Below is a small trained network, with its code and all its weights. Each question gives an input and a target symbol and asks what happens when units are switched off, that is, made to give their printed mean instead of their output.

import numpy as np


def w(rows, s, z=0):
    codes = np.array(rows[::2]) - 128.0
    scale = np.full(codes.shape[1], s)
    scale[-1] = z or s
    return codes * scale


def norm(h):
    return h / np.sqrt((h * h).mean(-1, keepdims=True) + 1e-5)


def f(y):
    return np.maximum(y, 0)


def softmax(a):
    e = np.exp(a - a.max(-1, keepdims=True))
    return e / e.sum(-1, keepdims=True)


def log_softmax(a):
    a = a - a.max(-1, keepdims=True)
    return a - np.log(np.exp(a).sum(-1, keepdims=True))


def net(x, mask):
    ids = ['γδεθλξπστψω'.index(c) for c in x.split()]
    T = len(ids)
    res = E[ids] + P[:T]
    q, k, v = (norm(res) @ M[0].T for M in (Q, K, V))
    z = softmax(np.where(np.tri(T) > 0, q @ k.T / 3**0.5, -1e9)) @ v
    res = res + np.where(mask[0], z, O[0][:, -1]) @ O[0][:, :-1]
    y = f(norm(res) @ A[0][:, :-1].T + A[0][:, -1])
    res = res + np.where(mask[1:13], y, B[0][:, -1]) @ B[0][:, :-1]
    return log_softmax(norm(res)[-1] @ U[:, :-1].T + U[:, -1])


Q, K, V, O, A, B = {}, {}, {}, {}, {}, {}
E = w([
[100,52,127,152,82,21,135,105,116],'γ',
[101,71,162,59,125,109,71,120,142],'δ',
[157,94,154,220,70,69,95,108,159],'ε',
[102,54,178,103,159,120,121,42,154],'θ',
[117,63,143,107,169,143,88,102,177],'λ',
[124,97,151,188,64,123,165,127,84],'ξ',
[147,111,136,82,161,136,83,180,183],'π',
[180,92,158,164,7,42,109,183,115],'σ',
[130,76,178,75,172,147,219,157,129],'τ',
[96,97,122,197,100,93,85,53,93],'ψ',
[166,86,168,95,142,186,200,126,111],'ω',
],0.018)
P = w([
[86,172,81,122,99,229,181,180,165],'0',
[71,72,238,98,211,57,53,201,179],'1',
[109,5,244,96,98,140,1,198,172],'2',
[31,64,168,34,252,151,122,88,192],'3',
[96,128,172,153,169,107,80,103,143],'4',
[118,80,242,126,85,137,60,128,123],'5',
[165,98,253,108,194,82,106,134,119],'6',
[141,87,238,119,179,78,78,92,122],'7',
[115,89,204,127,163,141,79,100,164],'8',
[75,156,110,129,204,131,128,52,142],'9',
[109,142,162,118,126,98,129,138,145],'10',
[126,82,207,100,147,98,85,141,140],'11',
[130,76,201,87,173,104,87,114,141],'12',
],0.0092)
Q[0] = w([
[155,47,213,1,240,222,46,148,155],'H1',
[54,86,201,118,163,178,78,179,183],'H1',
[123,200,61,159,151,122,130,100,83],'H1',
],0.0078)
K[0] = w([
[36,185,2,149,64,232,192,175,229],'H1',
[23,119,99,115,38,129,91,176,216],'H1',
[182,170,169,76,142,34,151,170,54],'H1',
],0.0082)
V[0] = w([
[105,141,83,197,139,161,152,10,174],'H1',
[29,38,156,57,82,21,81,130,176],'H1',
[126,16,146,170,77,37,250,121,137],'H1',
],0.011)
O[0] = w([
[177,139,144,129,91,151,80,6,181,52],'H1',
[208,9,2,122,161,101,142,73,30,254],'H1',
[193,128,157,76,105,17,212,65,92,252],'H1',
],0.014,0.0065)
A[0] = w([
[37,215,218,208,142,184,92,178,131,113],'N1',
[166,65,52,131,130,25,132,194,49,93],'N2',
[152,72,114,216,97,26,192,66,76,196],'N3',
[78,157,95,247,160,204,132,252,126,94],'N4',
[104,75,15,178,152,171,67,148,72,158],'N5',
[119,88,176,105,113,171,56,65,132,186],'N6',
[46,120,175,182,87,166,170,68,22,209],'N7',
[175,196,206,88,107,138,189,118,161,162],'N8',
[149,109,47,189,180,126,133,171,73,1],'N9',
[49,234,188,215,64,218,69,145,247,49],'N10',
[15,125,64,179,210,97,96,229,45,104],'N11',
[139,21,151,22,221,164,127,172,126,165],'N12',
],0.011,0.0079)
B[0] = w([
[128,219,103,143,85,168,106,84,117,204],'N1',
[10,83,125,192,175,140,155,89,107,241],'N2',
[133,182,74,161,88,105,59,179,87,250],'N3',
[170,144,136,42,192,81,53,145,180,137],'N4',
[194,67,132,67,124,143,165,176,177,202],'N5',
[89,155,152,131,152,173,161,166,138,158],'N6',
[130,170,68,181,215,65,52,183,184,173],'N7',
[122,70,203,155,127,160,114,190,132,206],'N8',
[126,38,156,81,174,190,124,143,41,165],'N9',
[124,224,128,106,49,171,126,93,92,211],'N10',
[163,141,191,45,204,115,107,153,75,165],'N11',
[101,161,40,178,65,131,87,164,218,204],'N12',
],0.014,0.018)
U = w([
[221,167,129,53,137,59,249,42,57,238],'γ',
[98,43,156,119,182,240,181,130,36,203],'δ',
[254,150,128,139,55,60,88,174,132,27],'ε',
[218,169,43,192,72,146,41,78,159,30],'θ',
[153,121,44,182,65,152,168,152,252,82],'λ',
[120,99,249,128,183,44,185,130,108,170],'ξ',
[179,193,103,50,177,81,59,165,120,75],'π',
[33,182,85,248,182,76,128,136,145,88],'σ',
[138,143,126,200,107,45,157,221,212,67],'τ',
[155,70,193,212,167,154,88,22,161,148],'ψ',
[72,212,115,117,67,196,237,112,70,253],'ω',
],0.0071,0.0052)

Each question gives the input, a string of symbols that net reads in full, and the target symbol t.
The units are the heads (3 rows each of Q, K, V and O) and the neurons (one row each of A and B). Each row of codes is followed by its name. A weight is (code - 128) times the scale printed after its matrix; where a second scale follows, it is the last column's (O, A, B and U).
mask holds one flag per unit, heads first, then neurons. A switched-off unit (its flag False) gives its mean, the last column of its rows in O or B, instead of its output. The means were averaged over made-up inputs and are rounded, as every weight is.
A unit's drop is (log p(t) with every unit on - log p(t) with that unit switched off) / (log p(t) with every unit on - log p(t) with every unit switched off).
The circuit of an input: a set's keep is (log p(t) with only the set's units on - log p(t) with every unit switched off) / (log p(t) with every unit on - log p(t) with every unit switched off). Starting from the 12 units with the biggest drops (on a tie, the unit counted first), units are removed one at a time, each time the one whose removal leaves the highest keep (on an exact tie, the one counted first), for as long as the keep stays at least 0.8.
circuit, biggest first: the units of the circuit, biggest drop first
top k neurons: the k neurons with the biggest drops, biggest first
drop of u: that unit's drop, to one decimal
input γ ω τ ω τ, target γ: circuit, biggest first	[H1]
input ω ξ ξ, target σ: circuit, biggest first	[N2 N7]
input π ψ γ ω δ ω δ, target π: circuit, biggest first	[H1 N4 N11]
input ε ω ψ ξ ω γ ω ω, target ε: top 2 neurons	[N2 N3]
input π ω π ω ω λ λ τ ω ω π, target π: top 2 neurons	[N4 N11]
input ξ ω δ ψ θ ω γ γ τ ω ω ψ ω, target ξ: circuit, biggest first	[H1 N10]
input δ ω ε, target δ: circuit, biggest first	[H1 N9]
input π ω ξ, target π: top 2 neurons	[N4 N11]
input ω δ ω σ, target σ: circuit, biggest first	[N2 N9]
input ω ω σ γ δ τ θ, target ω: circuit, biggest first	[H1 N10]
input ψ τ θ γ θ, target ψ: top 2 neurons	[N12 N10]
input σ ω ω, target σ: drop of H1	0.1
input γ ω ψ, target γ: drop of N11	0.0
input ξ ω ξ δ ψ ψ ω ω ω ω, target ξ: drop of N12	0.2
input ψ ω ω ω γ δ ω π ω ξ δ λ δ, target ψ: top neuron	[N10]
input π γ ω, target π: top 2 neurons	[N4 N11]
